Below are the code and all the weights of a small trained network. Each question names an input and a class and asks about switching units off, where a switched-off unit gives its printed mean instead of its output.

import numpy as np


def w(rows, s, z=0):
    codes = np.array(rows[::2]) - 128.0
    scale = np.full(codes.shape[1], s)
    scale[-1] = z or s
    return codes * scale


def norm(h):
    return h / np.sqrt((h * h).mean(-1, keepdims=True) + 1e-5)


def f(y):
    return y / 2 * (1 + np.tanh(0.7978845608 * (y + 0.044715 * y**3)))


def log_softmax(a):
    a = a - a.max(-1, keepdims=True)
    return a - np.log(np.exp(a).sum(-1, keepdims=True))


def net(x, mask):
    res = np.array(x, float).reshape(1, 3) / 4 @ E
    u = 0
    for l in range(4):
        y = f(norm(res) @ A[l][:, :-1].T + A[l][:, -1])
        res = res + np.where(mask[u : u + 3], y, B[l][:, -1]) @ B[l][:, :-1]
        u += 3
    return log_softmax(norm(res)[-1] @ U[:, :-1].T + U[:, -1])


A, B = {}, {}
E = w([
[236,98,241],'x0',
[192,237,62],'x1',
[11,246,231],'x2',
],0.0011)
A[0] = w([
[48,30,178,105],'L0N1',
[105,53,145,156],'L0N2',
[4,75,171,9],'L0N3',
],0.0037,0.0016)
B[0] = w([
[172,253,174,254],'L0N1',
[210,143,25,236],'L0N2',
[109,114,70,162],'L0N3',
],0.0043,0.00058)
A[1] = w([
[168,229,1,7],'L1N1',
[180,205,141,111],'L1N2',
[68,136,83,56],'L1N3',
],0.0074,0.0013)
B[1] = w([
[192,33,188,251],'L1N1',
[253,123,205,177],'L1N2',
[87,70,190,166],'L1N3',
],0.0049,0.0028)
A[2] = w([
[96,254,157,101],'L2N1',
[126,151,144,1],'L2N2',
[213,229,174,148],'L2N3',
],0.0077,0.0022)
B[2] = w([
[229,157,1,169],'L2N1',
[159,29,114,101],'L2N2',
[80,24,138,255],'L2N3',
],0.0049,0.0036)
A[3] = w([
[64,59,193,135],'L3N1',
[205,2,127,231],'L3N2',
[35,236,32,254],'L3N3',
],0.0043,0.00087)
B[3] = w([
[2,56,203,165],'L3N1',
[86,203,110,253],'L3N2',
[117,145,163,130],'L3N3',
],0.0063,0.0053)
U = w([
[32,73,156,53],'0',
[204,229,2,74],'1',
[172,112,221,246],'2',
],0.006,0.0013)

Each question gives the input, the list of numbers given to net, and the class t.
The units are the neurons (one row each of A and B). Each row of codes is followed by its name. A weight is (code - 128) times the scale printed after its matrix; where a second scale follows, it is the last column's (A, B and U).
mask holds one flag per neuron, layer by layer. A switched-off neuron (its flag False) gives its mean, the last column of its row in B, instead of its output. The means were averaged over made-up inputs and are rounded, as every weight is.
A unit's drop is (log p(t) with every unit on - log p(t) with that unit switched off) / (log p(t) with every unit on - log p(t) with every unit switched off).
The circuit of an input: a set's keep is (log p(t) with only the set's units on - log p(t) with every unit switched off) / (log p(t) with every unit on - log p(t) with every unit switched off). Starting from all 12 units, units are removed one at a time, each time the one whose removal leaves the highest keep (on an exact tie, the one counted first), for as long as the keep stays at least 0.8.
circuit, biggest first: the units of the circuit, biggest drop first
most important unit: the unit with the biggest drop
k most important neurons: the k neurons with the biggest drops, biggest first
top k neurons in layer l: the k neurons of layer l with the biggest drops, biggest first
drop when u is switched off: that unit's drop, to one decimal
input [4,-1,-7], class 1: most important unit : L2N3
input [5,1,8], class 1: circuit, biggest first : (L1N1 L2N1)
input [8,5,-3], class 0: top 2 neurons in layer 2 : (L2N3 L2N1)
input [-3,6,1], class 2: 3 most important neurons : (L1N1 L2N3 L0N3)
input [5,-2,7], class 1: circuit, biggest first : (L1N1 L2N1)
input [6,4,-2], class 0: 2 most important neurons : (L2N3 L0N1)
input [0,3,-5], class 1: 3 most important neurons : (L0N1 L2N3 L3N1)
input [3,4,8], class 1: 2 most important neurons : (L1N1 L2N1)
input [2,3,5], class 1: 3 most important neurons : (L1N1 L2N1 L0N2)
input [4,6,8], class 1: top 2 neurons in layer 2 : (L2N1 L2N3)
input [-7,-1,8], class 1: 4 most important neurons : (L1N1 L2N1 L2N3 L3N1)
input [-1,2,-3], class 1: top 2 neurons in layer 1 : (L1N3 L1N2)
input [2,3,4], class 1: top 2 neurons in layer 0 : (L0N2 L0N1)
input [-6,0,7], class 1: most important unit : L1N1
input [6,-3,8], class 1: drop when L1N3 is switched off : 0.3
input [8,7,0], class 0: drop when L0N2 is switched off : 0.3
input [-2,8,-2], class 2: drop when L1N1 is switched off : 0.4
